[  7   3  -6  -5   2  -2 -13   3   8   1  -1   0  -9 -11   5  15  -8 -42
   2   9   4  16   6 -35  -7  29  -3 -44   0 -27   7  -1   1  12  -1   0
   6   2  17  22  -4   2  14   6  -9 -21  -4  -2 -48   0   7  -2  10  -5
  -6   0   0   9  -9   7   5  -9   2  -9   0 -23  10 -13   0   0   5 -22
  -6  41 -13   3   5  11  -4 -10  -3  -3  -8  -2 -12] => (66)
[  6   1   0  -6   3  -1 -12   3  10   2   1   0 -16 -10   7  12  -7 -42
   2   9   4  11   4 -41  -8  32  -3 -44  -2 -30   5  -3  -2  12   0   0
   5   2  15  23  -4   6   7   7  -9 -24  -7  -2 -50   0   7  -1   8  -7
  -6  -7   2   9  -7   7   5  -8  -1 -11   1 -17   9 -11   1  -1   9 -21
  -6  28  -8   3   5   8   0 -10  -3  -7 -10  -2 -11] => (66)
[  4   1  19   4  -2   1   0  -1   1  -9   2  -1   1  -1   0  -2  -9  14
   1   6   0  -4  -9 -20   1   7   2  12  -3 -12   2   7   6   1   0  -2
  -2  -1   6  -6  -2   7  23  -8   0  -3  -3  14  -4  -8   1  -2  -6  -8
 -17   0   9  -3   4   6   3   1  -3  -4  -6  -3  -6   0  -2  -2   4  -4
   5  -3   4   0  -1   0  -3   2   2  15  -2   1  -8] => (67)
[ -7   3 -21 -11  -3   5 -14  -2  -6  -2  -4   1 -11   9  -4   9  -1  -9
  -5 -26  -2  -2  14  40  -5   5  -5  -8  -8  20   4  20  -5  -3  -2  -2
  -4 -29 -12 -13   5   5  -5   4  -2   6  10   0 -23  -2   2  -9  -5  11
  12 -28   4  -3  -9  -7  -1  10  -5   5   5 -10  -4  17  -4   2  -6  -4
  -5  -8 -35   0  -3   6   0  -7  -5 -10   8  -3   1] => (66)
[  4   2  29   3  -1   2   5   0   3 -10   0  -1  -1  -2   0  -1  -6  10
  -1   2  -1  -7  -9 -17   0   0   4  13   1 -10   2  14   2   2   0   0
  -1  -3   3 -10  -1   4  27 -11   1  -3  -3  16  -8 -14   1  -4  -5  -7
 -16 -14  10  -5   2   7   1   0  -2  -4  -6  -2  -5   3  -1   0   5  -1
   5   1  -2   0   0   0  -2   0   1  12  -5   2  -6] => (67)
[  7  -1   4  -6   3   0 -11   3  10   4   3   0 -14 -10   9  10  -8 -42
   1   8   4   7   4 -42  -7  36  -2 -47  -3 -32   5  -5  -4  11   0  -1
   3   1  16  24  -4   9   7   9 -10 -28  -8  -2 -54   0   7  -1   6  -9
  -8  -8   5   8  -6   7   6  -6  -2 -13   1 -13   7 -10   1  -1  10 -21
  -5  36  -6   3   4   7   1 -11  -2  -9 -11  -2 -12] => (66)
[-7  0 -6  0  2  1 -6  3 -1 -1 -5 -1  1 -5 -2  4 -6  4 -6 -9  0  6 -4 10
  0  1 -4 10  3 -1  0 -1  4 -2  0  2  0 -4  9  1 -4 -5 16  3  1 -1  1  3
 -7 -3  1  0 -3 -1 -7 -6 11 -6  3 -6  3  2  3  2 -1 -6  0 -7 -1 -1 -2  0
  1  2  5  2 -1 -1 -3  2  0 10  3  2 -3] => (66)
[ -8   1 -19 -11  -2   5 -13   0  -8   0   0   0 -15  10  -1   6  -4  -6
  -4 -27  -1  -1  15  44  -5   8  -4  -6  -8  24   6  21 -10  -3  -3  -3
  -5 -28 -12 -11   5   8  -7   9  -3   3   6   2 -36   0   1  -9  -8   7
   7 -37  11  -6  -9  -8   0  12  -6   2   4  -8  -5  21  -4   1  -3  -1
  -2  -7 -33  -1  -2   4   3  -9  -4 -12   5  -2  -1] => (66)
[ -5   3  -4   0   2  -1  -5   1   0  -2  -8   0   5  -6  -5   7  -1   1
  -7 -10  -1  10   0  13  -2  -7  -4  12   4   0   0   0   4  -1  -1   4
   4  -5   8   1  -1 -11  17  -3   1   3   4   1   8  -1   1  -1   1   3
   3   5   3  -5   1  -4   0  -4   5   6   1 -11   2  -6   0  -2  -6   1
  -2   6  -1   3   0   2  -4   4  -1  10   6   1  -1] => (66)
[  3   8 -23  -5   1  -2 -26   4   5  -5  -9   0   0 -19   0  18 -14 -43
   5  12   5  23   2 -24  -7  11  -3 -40   3 -26   9   6  11  12  -4   0
   9  -6  23  29  -8  -2  14   3  -6 -14  -1  -2 -41   3   7  -4  12   1
 -13   3   0  11  -8   2   3 -13   9  -4  -4 -44  13 -20  -2  -1   1 -23
  -5  55 -23   1   5   9  -9 -10  -6  16  -3  -3  -9] => (66)
[ -8   6 -24 -11  -3   3 -21  -2  -7  -4  -6   1  -7   7  -6  12   1 -10
  -4 -27  -2   4  16  47  -7  -5  -5  -2  -6  25   6  24  -4  -3  -5  -1
  -1 -26 -11 -12   6  -2  -3  -1  -1  10  11   0 -15   0   1  -9  -2  13
  18 -20  -2  -4 -11  -7  -3   5  -3   8   5 -17  -1  17  -4   1  -9  -4
  -7  -1 -41  -1  -1   8  -1  -6  -6  -7  10  -3   2] => (66)
[ -5   3  -4  -1   1  -1  -5   2  -1  -2  -7   0   4  -6  -5   7  -1   4
  -7 -11   0   8   0   9  -2  -4  -4  11   4  -2   0   1   4  -1  -2   4
   3   0   8  -2  -2 -10  17  -3   1   3   3   2   7  -4   1   0   2   2
   5   5   3  -6   2  -5   0  -4   3   4   0  -7   3  -5   0   0  -4   0
  -3   3   1   3   0   2  -3   4  -1   7   5   1  -1] => (66)
[  6   6  23   3  -2  -2   0  -3   3 -10  -1   0   5  -1  -3   3  -1  10
  -1   2  -1   0  -4 -21  -3  -4   2  16  -1  -9   3  14   5   3  -2   1
   3   5   5 -13   2  -2  28 -18   1   2   0  12  16  -8   1  -2  -1  -4
   1   9  -7  -3   1   8   0  -7  -3   0  -2  -7  -2   3  -1  -2   0  -3
  -3   5  -3   1   0   4  -4   5   0   9   0   1  -4] => (67)
[-10   1 -23 -11  -2   6 -16   0  -9  -2  -2   0 -13   8  -2   6  -8  -5
  -4 -25  -1   0  12  45  -3   7  -4  -8  -8  24   5  18  -5  -5  -2  -4
  -6 -30 -11  -9   3   9  -7  10  -3   1   7   2 -31   0   2  -9  -8   9
   0 -39  14  -5  -8  -9   1  14  -4   4   2 -10  -5  16  -5   2  -4  -3
   0  -5 -32  -2  -3   4   1  -9  -4  -5   6  -2  -3] => (66)
[  8   4   4  -7   3  -2 -11   2  11   2   0   1 -11  -9   5  14  -3 -46
   1   7   3  14   9 -39  -9  30  -3 -42  -1 -23   6  -1  -3  12  -2   2
   7   4  16  20  -2   2  10   3  -8 -23  -5  -3 -37   0   7  -1  11  -6
   4   2  -5   9  -9   9   4 -11  -1  -9   2 -19  10  -9   1  -1   6 -23
 -11  40 -12   4   5  10  -1  -8  -4 -11  -8  -2 -10] => (66)
[ -7  -5 -13 -11  -1   8  -8  -1  -6   3   5   0 -21  13   3   2  -5  -5
  -5 -27  -1 -10  11  38  -2  23  -4 -10 -11  17   2  11 -11  -4   1  -4
 -10 -30 -15 -12   4  16 -11  14  -4  -3   4   3 -47  -4   2  -7 -11   3
  -2 -44  18  -6  -7  -6   4  19 -10  -2   4   6  -9  20  -4   2   0  -2
   1 -18 -21   0  -3   3   5 -10  -2 -17   3  -1  -3] => (66)

[ -2   0   0   4  26  -4 -19   6  -6  -2  -2 -10  -6  -2  -2  20  -3   6
  -2  -4 -22  -6  -6  -6   0 -14  12  -2   0   7 -13 -28   3   4   2   1
   0   3   3  -5   2   2  -4   2  -6   4  52  -4  24] => [75]
[ -5   0  -1   5  28  -3 -27   8  -6  -2   1  -7  -5   1  -2  29  -1   3
  -2  -4 -23  -5  -5  -1   2 -10   8   0  -1   4 -11 -26   2   5   5   1
   3   2   0   0   3   2  -4   1   0   2  59  -5  26] => [75]
[ -6  -1  -2   6  31  -3 -25   8  -7  -3  -3  -9  -6   3  -3  22   0   5
  -3  -3 -25  -3  -6  -2   5 -15   9  -1  -1   3 -13 -22   2   7   5   1
   3   2  -1  -5   6   0  -4   1   0   2  52  -9  26] => [75]
[ -2   2  -6   6  23  -7 -25   5  -4   1   8  -9  -7  -1  -2  16  -7   3
  -4  -3 -28  -6  -4   0  -5 -11   4  -3   1   4 -16 -34   4   3   3   1
   2   1   2   4   3   3   2   1  -1   3  40  -1  22] => [79]
[ -6  -2  -1   6  24  -4 -22   7  -6  -2  -4 -10  -6   2  -3  26  -1   5
  -2  -2 -31  -4  -7  -4   4 -16  14  -3  -1   3 -13 -23   2   5   4   1
   1   3   0  -6   4   0  -3   2  -3   2  50  -7  33] => [75]
[-13   2  -3   9  33  -2 -19  13 -10 -14 -22 -20  -1   7  -6  40  11  11
  -2   1 -34   6  -9 -15  15 -38  29  -8  -1   8  -9  17   1  20   8   0
   2   0   0 -31  14 -11  -6   1  -6   0  59 -25  54] => [79]
[ -6  -2  -1   5  26  -4 -21   7  -6  -2  -6 -11  -6   1  -2  16  -1   1
  -2  -2 -30  -4  -8  -4   5 -16  14  -3  -1   2 -13 -19   2   4   3   1
   0   4  -1  -4   4   0  -1   1  -3   2  47  -7  38] => [75]
[ -3   0  -5   7  23  -7 -21   7  -4   0   5  -9  -5   1  -3  21  -5   7
  -4  -2 -28  -5  -5  -1  -1 -13   8  -1   0   4 -14 -25   4   6   5   1
   3   1   2   1   5   2  -1   1   0   2  44  -3  25] => [79]
[ -6  -1   3   2  32  -2 -19   8  -8  -6 -15 -12  -5   2  -3  22   1   6
  -1  -3 -26  -3  -9  -9   7 -20  21  -5  -1   6 -14 -14   2   6   1   0
   0   4   0 -15   4  -1  -5   1  -9   1  49 -12  44] => [75]
[ -7  -4  -2   5  25  -4 -27   5  -5   3  -3  -6  -8   4  -1  15  -5  -5
  -2  -2 -35  -8  -7   1   3  -7   8  -4  -1  -2 -17 -28   3  -2   1   1
   0   5  -5   5   3   3   4   0   1   1  43  -4  37] => [75]
[ -5  -2   0   5  28  -3 -24   6  -5  -2  -1  -8  -7   1  -2  22  -2   3
  -1  -4 -24  -7  -6  -1   2 -12  10  -1  -1   3 -11 -28   2   4   3   1
   2   3   0  -1   3   2  -1   1  -1   3  47  -3  24] => [75]
[ -2  -1  -1   4  26  -3 -27   6  -4   0   5  -7  -7   0  -1  16  -6   3
  -2  -5 -21  -7  -4   0   0  -6   5   1  -1   4 -12 -34   2   1   3   1
   3   3  -1   5   2   4  -4   1  -1   3  53  -1  22] => [75]
[ -2   0  -3   7  24  -9 -13   8  -6  -1   2  -8  -7   2  -3  17  -5  14
  -4  -3 -27  -6  -5   0   0 -14   8  -2   0   3 -17 -34   5   6   0   1
   3   1   1  -3   4   3  -1   0  -2   0  58  -7  33] => [79]
[-10   3  -4   3  30   1 -38   7  -7  -6  -7  -9  -6   3  -2  22   0  -6
  -1  -5 -28  -3  -5  -5   2  -4   7  -5  -1   3 -16  -4   1   3   3   0
   3   0  -5   0   4  -1   2  -1  -1   2  47  -8  33] => [79]
[  2   0  -4   5  26 -11 -21   5  -4   3  11  -4  -8   1  -2  11 -10  13
  -5  -5 -27  -9  -4   5  -5  -5   0   0   1   1 -20 -45   6   1  -1   2
   4   1   0   8   2   8   2  -1   0   1  47  -1  21] => [79]
[ -6  -2  -2   6  26  -4 -25   7  -5  -1   4  -7  -5   2  -2  23  -2   3
  -3  -3 -27  -6  -5   1   3  -9   7   1  -1   3  -9 -28   2   5   6   1
   4   2  -1   2   4   2  -3   1   2   2  48  -3  23] => [75]
[ -4  -3  -2   7  23  -6 -23   8  -6   0  -2  -7  -5   4  -3  20  -2   4
  -3  -2 -33  -5  -7   1   5 -16  12  -2  -1   1 -13 -26   3   5   3   2
   2   3  -2  -1   6   1   0   0   1   0  53  -7  33] => [75]
[ -5   0  -3   7  28  -4 -26   8  -5  -2   5  -9  -4   1  -3  24  -2   6
  -3  -3 -25  -3  -5  -1   1 -12   8   1   0   5  -9 -26   2   7   8   1
   4   1   2   0   5   1  -5   2   2   3  44  -4  19] => [75]
[ -7   1  -6   7  18  -5 -25   5  -4   0   3 -10  -7   0  -1  26  -6  -4
  -3  -1 -31  -5  -6  -4  -4 -14   8  -6   1   3 -20 -24   3   2   5   0
  -1   2   1   1   4   0   4   2  -1   4  29  -1  26] => [79]
[ -5   1  -3   4  30  -5 -30   8  -8  -4  -3  -6  -7   5  -3  17  -1   7
  -4  -5 -26  -4  -6   0   4  -9   6  -2  -1   2 -14 -17   3   6   1   1
   5   1  -5  -1   5   2   0  -2   1  -1  58 -11  36] => [79]
[ -2   0  -3   6  28  -9 -21   8  -7  -2   1  -8  -7   4  -4  19  -4  12
  -4  -3 -27  -5  -6   0   2 -13  10  -1   0   2 -17 -28   4   7   0   1
   4   1  -1  -3   5   3  -1  -1  -2   0  57  -9  37] => [79]
[ -2  -1   1   3  29  -3 -24   6  -6  -1   1  -7  -7   0  -2  19  -4   6
  -2  -5 -23  -7  -5  -1   1 -10   9   0  -1   4 -15 -31   2   2   2   1
   2   3   0   1   2   3  -4   1  -3   3  47  -3  24] => [75]
[ -8  -3  -4   7  31  -4 -30   8  -6  -1   0  -8  -4   5  -3  23  -1   1
  -3  -2 -32  -3  -7   2   7  -9   9   0  -1   0 -10 -22   2   6   6   1
   4   2  -3   2   7   0   0   0   5   1  52  -6  32] => [75]
[ -7   2  -4   6  26  -5 -22   7  -7  -5  -3 -13  -5   1  -4  31   0   4
  -2  -1 -30  -1  -7  -7   1 -22  12  -6   0   6 -13 -16   2   7   7   0
   0   1   1  -9   6  -3  -1   2  -3   3  40  -9  33] => [79]
[ -5  -1   0   5  29  -3 -21   8  -8  -4  -6 -11  -5   2  -3  23   0   7
  -2  -3 -27  -4  -7  -5   6 -17  16   1  -1   5 -10 -20   2   8   3   1
   2   3   1  -8   4   0  -5   2  -4   2  51  -9  34] => [75]
[ -5   1  -4   5  24  -6 -26   9  -6  -2  -1 -10  -8   2  -2  22  -5   3
  -3  -2 -31  -5  -5  -3  -1 -11  10  -6   0   3 -20 -25   3   3   2   1
   1   2  -2  -2   4   1   3   0  -3   2  48  -7  33] => [79]
[ -5  -2   2   5  25  -3 -21   6  -7  -1  -4  -8  -7   1  -2  20  -4   1
  -1  -3 -27  -7  -7  -3   3 -11  13  -3  -1   2 -16 -26   3   1   2   1
   0   4  -1  -2   3   2  -2   1  -3   3  44  -5  36] => [75]
[ -8   1  -5   7  24  -4 -27   8  -6  -3  -2 -13  -4   2  -4  28  -1   3
  -3  -1 -27  -2  -7  -5   2 -19  13  -4   0   4 -13 -16   2   8   7   1
   2   1   1  -3   7  -2  -1   1  -1   3  42  -7  30] => [79]
[ -3   0  -5   7  28  -8 -23   7  -7  -2   1 -10  -8   3  -3  20  -4   9
  -4  -3 -30  -4  -7  -1   0 -13   8  -4   0   2 -18 -26   4   7   2   1
   3   1   0  -3   5   2   1   0  -1   1  46  -8  32] => [79]
[ -7  -3  -4   8  26  -4 -24   7  -4   1   4  -9  -5   3  -3  26  -3   2
  -3  -2 -33  -5  -6   1   3 -12   7   0  -1   1 -11 -27   2   6   8   1
   3   2  -1   4   6   1   0   1   4   2  41  -3  30] => [75]
[ -6   2  -4   4  26  -2 -35   8  -7  -4   0  -5  -7   4  -2  23  -1   2
  -3  -5 -24  -5  -5   0   2  -6   3  -1  -1   2 -15 -15   2   5   3   1
   5   0  -5   3   4   2   0  -1   2   1  57  -8  30] => [79]
[ -4  -2   3   2  29  -4 -20   6  -7  -4 -10  -8  -6   1  -2  30  -1   6
  -1  -4 -25  -6  -7  -6   5 -15  17  -4  -1   5 -15 -22   2   4   0   1
   0   4  -1 -10   4   1  -4   1  -7   2  53  -8  38] => [75]
[-10  -3  -2   7  27  -5 -26   6  -6  -1  -8 -10  -6   5  -3  22  -1  -1
  -2   0 -36  -5  -9  -3   6 -15  16  -5  -1  -1 -14 -17   2   5   4   1
   0   5  -3  -3   6  -1   2   1   0   1  49  -8  41] => [75]
